Below are the code and all the weights of a small trained network. Each question names an input and a class and asks about switching units off, where a switched-off unit gives its printed mean instead of its output.

import numpy as np


def w(rows, s, z=0):
    codes = np.array(rows[::2]) - 128.0
    scale = np.full(codes.shape[1], s)
    scale[-1] = z or s
    return codes * scale


def f(y):
    return np.maximum(y, 0)


def log_softmax(a):
    a = a - a.max(-1, keepdims=True)
    return a - np.log(np.exp(a).sum(-1, keepdims=True))


def net(x, mask):
    res = np.array(x, float).reshape(1, 5) / 4 @ E
    y = f(res @ A[0][:, :-1].T + A[0][:, -1])
    res = res + np.where(mask, y, B[0][:, -1]) @ B[0][:, :-1]
    return log_softmax(res[-1] @ U[:, :-1].T + U[:, -1])


A, B = {}, {}
E = w([
[42,47,217,16,91,87],'x0',
[118,128,131,138,120,138],'x1',
[69,193,108,49,245,200],'x2',
[115,130,130,139,116,142],'x3',
[253,204,255,61,73,178],'x4',
],0.0076)
A[0] = w([
[170,81,142,183,54,43,155],'N1',
[83,86,191,117,95,97,110],'N2',
[103,164,135,111,198,146,135],'N3',
[197,212,229,135,83,181,107],'N4',
[118,158,107,108,115,109,64],'N5',
[56,104,86,169,184,28,70],'N6',
[90,164,115,53,197,200,163],'N7',
[155,73,174,201,68,73,136],'N8',
[74,36,172,63,114,131,77],'N9',
[2,87,204,20,76,81,106],'N10',
[173,131,118,142,87,4,120],'N11',
[51,68,85,201,168,115,92],'N12',
[160,81,113,147,70,112,145],'N13',
[95,177,108,93,167,173,155],'N14',
[127,145,85,227,176,150,49],'N15',
[136,109,126,141,98,128,79],'N16',
[68,135,149,87,213,206,168],'N17',
[194,154,80,186,162,171,15],'N18',
[111,140,106,72,208,198,151],'N19',
[158,90,136,181,39,67,155],'N20',
[251,138,228,58,120,159,125],'N21',
[171,90,105,143,89,95,102],'N22',
[184,205,51,192,103,183,6],'N23',
[93,42,22,140,154,88,86],'N24',
],0.0076,0.0017)
B[0] = w([
[117,56,175,178,198,196,198],'N1',
[155,154,85,159,157,59,186],'N2',
[123,83,195,168,160,141,170],'N3',
[35,201,126,31,51,192,218],'N4',
[102,89,122,155,91,109,129],'N5',
[54,194,140,24,52,180,195],'N6',
[164,55,180,169,184,179,202],'N7',
[125,106,147,194,166,215,192],'N8',
[208,186,16,186,82,25,205],'N9',
[255,194,26,162,152,9,254],'N10',
[122,123,173,172,162,168,173],'N11',
[74,173,190,56,75,151,198],'N12',
[108,95,170,137,185,162,168],'N13',
[123,108,200,197,174,158,176],'N14',
[195,204,85,118,84,107,174],'N15',
[138,120,134,156,122,167,142],'N16',
[113,53,147,203,185,164,199],'N17',
[198,172,48,156,120,35,173],'N18',
[143,59,187,170,223,190,190],'N19',
[122,76,180,181,192,197,194],'N20',
[50,143,136,98,55,134,234],'N21',
[144,81,138,155,175,180,159],'N22',
[222,169,41,135,104,69,184],'N23',
[51,159,181,39,29,147,200],'N24',
],0.0061,0.011)
U = w([
[113,52,175,174,194,174,254],'0',
[51,163,145,10,65,154,37],'1',
[188,160,45,144,135,63,98],'2',
],0.014,0.00087)

Each question gives the input, the list of numbers given to net, and the class t.
The units are the neurons (one row each of A and B). Each row of codes is followed by its name. A weight is (code - 128) times the scale printed after its matrix; where a second scale follows, it is the last column's (A, B and U).
mask holds one flag per neuron, in row order. A switched-off neuron (its flag False) gives its mean, the last column of its row in B, instead of its output. The means were averaged over made-up inputs and are rounded, as every weight is.
A unit's drop is (log p(t) with every unit on - log p(t) with that unit switched off) / (log p(t) with every unit on - log p(t) with every unit switched off).
The circuit of an input: a set's keep is (log p(t) with only the set's units on - log p(t) with every unit switched off) / (log p(t) with every unit on - log p(t) with every unit switched off). Starting from the 12 units with the biggest drops (on a tie, the unit counted first), units are removed one at a time, each time the one whose removal leaves the highest keep (on an exact tie, the one counted first), for as long as the keep stays at least 0.8.
circuit, biggest first: the units of the circuit, biggest drop first
k most important neurons: the k neurons with the biggest drops, biggest first
drop of u: that unit's drop, to one decimal
input [-7,7,7,-2,1], class 0: circuit, biggest first	N19
input [5,-6,-7,5,6], class 0: 3 most important neurons	N1, N20, N8
input [-8,-2,2,5,8], class 1: 3 most important neurons	N4, N10, N21
input [1,5,6,6,-7], class 1: 4 most important neurons	N6, N24, N12, N1
input [8,-1,-2,5,-7], class 2: 4 most important neurons	N10, N9, N4, N2
input [-5,4,-5,-3,0], class 0: 3 most important neurons	N10, N9, N1
input [-4,0,4,-6,2], class 0: 3 most important neurons	N10, N9, N19
input [-7,-8,6,8,7], class 1: 2 most important neurons	N4, N10
input [-7,-5,4,-3,-8], class 1: 4 most important neurons	N24, N6, N12, N10
input [8,8,-6,-2,7], class 2: 3 most important neurons	N10, N9, N2
input [-8,0,8,1,5], class 0: 3 most important neurons	N10, N19, N7
input [8,-3,-5,-6,-7], class 2: 2 most important neurons	N10, N9
input [6,-7,3,0,0], class 2: drop of N10	0.1
input [4,-7,1,-4,-2], class 2: drop of N13	0.0
input [-2,7,3,6,-4], class 1: drop of N12	0.2
input [8,1,-1,-5,-6], class 2: drop of N9	0.6
